Below is a small trained network, with its code and all its weights. Each question gives an input and a target symbol and asks what happens when units are switched off, that is, made to give their printed mean instead of their output.

import numpy as np


def w(rows, s, z=0):
    codes = np.array(rows[::2]) - 128.0
    scale = np.full(codes.shape[1], s)
    scale[-1] = z or s
    return codes * scale


def norm(h):
    return h / np.sqrt((h * h).mean(-1, keepdims=True) + 1e-5)


def f(y):
    return y / 2 * (1 + np.tanh(0.7978845608 * (y + 0.044715 * y**3)))


def softmax(a):
    e = np.exp(a - a.max(-1, keepdims=True))
    return e / e.sum(-1, keepdims=True)


def log_softmax(a):
    a = a - a.max(-1, keepdims=True)
    return a - np.log(np.exp(a).sum(-1, keepdims=True))


def net(x, mask):
    ids = ['αβεζηθμξπτφψω'.index(c) for c in x.split()]
    T = len(ids)
    res = E[ids] + P[:T]
    r = norm(res)
    for j in range(2):
        rows = slice(2 * j, 2 * j + 2)
        q, k, v = (r @ M[0][rows].T for M in (Q, K, V))
        z = softmax(np.where(np.tri(T) > 0, q @ k.T / 2**0.5, -1e9)) @ v
        o = O[0][rows]
        res = res + np.where(mask[j], z, o[:, -1]) @ o[:, :-1]
    y = f(norm(res) @ A[0][:, :-1].T + A[0][:, -1])
    res = res + np.where(mask[2:14], y, B[0][:, -1]) @ B[0][:, :-1]
    return log_softmax(norm(res)[-1] @ U[:, :-1].T + U[:, -1])


Q, K, V, O, A, B = {}, {}, {}, {}, {}, {}
E = w([
[198,149,71,67,158],'α',
[108,97,71,125,123],'β',
[147,105,175,149,98],'ε',
[85,119,138,82,149],'ζ',
[127,106,105,142,114],'η',
[140,49,164,153,155],'θ',
[93,105,102,203,122],'μ',
[125,162,70,163,67],'ξ',
[124,120,107,168,171],'π',
[181,125,120,113,145],'τ',
[73,152,124,55,73],'φ',
[2,103,123,123,98],'ψ',
[69,112,185,146,139],'ω',
],0.026)
P = w([
[158,9,106,172,82],'0',
[184,106,44,186,196],'1',
[187,111,42,176,181],'2',
[183,8,110,67,41],'3',
[196,137,73,199,150],'4',
[188,115,54,182,163],'5',
[184,2,124,51,14],'6',
],0.004)
Q[0] = w([
[84,87,120,54,96],'h1',
[139,189,124,96,231],'h1',
[123,121,245,152,234],'h2',
[248,20,160,41,197],'h2',
],0.014)
K[0] = w([
[164,151,103,55,102],'h1',
[56,83,165,110,158],'h1',
[57,64,216,142,209],'h2',
[254,135,185,81,171],'h2',
],0.015)
V[0] = w([
[125,68,181,6,247],'h1',
[3,20,132,198,52],'h1',
[188,168,5,191,138],'h2',
[143,144,41,77,99],'h2',
],0.0062)
O[0] = w([
[187,158,89,103,215,103],'h1',
[104,116,69,221,152,253],'h1',
[125,81,88,185,118,84],'h2',
[117,87,2,103,64,75],'h2',
],0.0064,0.0073)
A[0] = w([
[168,163,15,146,32,50],'n1',
[142,108,202,222,154,147],'n2',
[200,64,118,143,104,82],'n3',
[167,30,28,72,70,160],'n4',
[27,145,118,123,109,3],'n5',
[2,187,118,220,188,135],'n6',
[193,138,88,245,155,124],'n7',
[173,78,112,130,118,41],'n8',
[138,128,139,139,208,55],'n9',
[238,141,111,238,97,158],'n10',
[115,32,74,153,136,117],'n11',
[48,142,183,128,234,174],'n12',
],0.0094,0.0036)
B[0] = w([
[133,122,80,249,99,158],'n1',
[208,191,57,167,86,255],'n2',
[62,146,126,100,155,156],'n3',
[159,110,167,65,113,173],'n4',
[115,181,101,131,196,143],'n5',
[138,205,140,75,138,222],'n6',
[123,101,219,74,115,199],'n7',
[67,162,151,141,152,132],'n8',
[94,140,146,191,106,149],'n9',
[122,122,179,69,150,194],'n10',
[88,158,160,147,184,199],'n11',
[141,70,43,138,139,225],'n12',
],0.013,0.0088)
U = w([
[167,76,121,21,130,194],'α',
[50,40,94,123,116,50],'β',
[197,156,186,104,28,66],'ε',
[94,61,39,72,182,66],'ζ',
[55,72,184,113,97,108],'η',
[151,67,144,210,202,71],'θ',
[51,216,196,170,122,120],'μ',
[80,86,105,169,20,251],'ξ',
[153,194,174,61,185,9],'π',
[116,83,194,2,154,209],'τ',
[97,110,88,45,33,234],'φ',
[9,169,92,80,182,189],'ψ',
[155,208,41,152,142,100],'ω',
],0.0093,0.002)

Each question gives the input, a string of symbols that net reads in full, and the target symbol t.
The units are the heads (2 rows each of Q, K, V and O) and the neurons (one row each of A and B). Each row of codes is followed by its name. A weight is (code - 128) times the scale printed after its matrix; where a second scale follows, it is the last column's (O, A, B and U).
mask holds one flag per unit, heads first, then neurons. A switched-off unit (its flag False) gives its mean, the last column of its rows in O or B, instead of its output. The means were averaged over made-up inputs and are rounded, as every weight is.
A unit's drop is (log p(t) with every unit on - log p(t) with that unit switched off) / (log p(t) with every unit on - log p(t) with every unit switched off).
The circuit of an input: a set's keep is (log p(t) with only the set's units on - log p(t) with every unit switched off) / (log p(t) with every unit on - log p(t) with every unit switched off). Starting from the 12 units with the biggest drops (on a tie, the unit counted first), units are removed one at a time, each time the one whose removal leaves the highest keep (on an exact tie, the one counted first), for as long as the keep stays at least 0.8.
circuit, biggest first: the units of the circuit, biggest drop first
unit that matters most: the unit with the biggest drop
k most important neurons: the k neurons with the biggest drops, biggest first
which heads matter: for each layer, one digit per head in row order, 1 if its drop is at least 0.15 and else 0, layers parted by /
drop when u is switched off: that unit's drop, to one decimal
input ω η ε ζ θ τ ω, target τ: circuit, biggest first -> [h1]
input ξ θ β β, target ξ: which heads matter -> 11
input α ε ω τ ω μ θ, target τ: circuit, biggest first -> [h1 n3]
input θ α τ ε, target τ: circuit, biggest first -> [n2 h1]
input θ φ θ ζ, target ζ: which heads matter -> 00
input θ ω α τ ψ ψ μ, target τ: circuit, biggest first -> [h1 h2 n2]
input θ θ τ β φ θ η, target τ: circuit, biggest first -> [n4 n2]
input ω τ τ, target τ: circuit, biggest first -> [n7 n2]
input φ ψ θ μ ζ, target ζ: 2 most important neurons -> [n12 n2]
input ψ β θ ξ θ φ τ, target τ: 2 most important neurons -> [n4 n2]
input ξ η μ ξ, target ξ: drop when n1 is switched off -> 0.4
input μ θ τ η θ π θ, target τ: drop when n3 is switched off -> 0.2
input μ ζ θ ω ψ π, target π: drop when n6 is switched off -> 0.3
input μ τ ω μ, target τ: unit that matters most -> h1
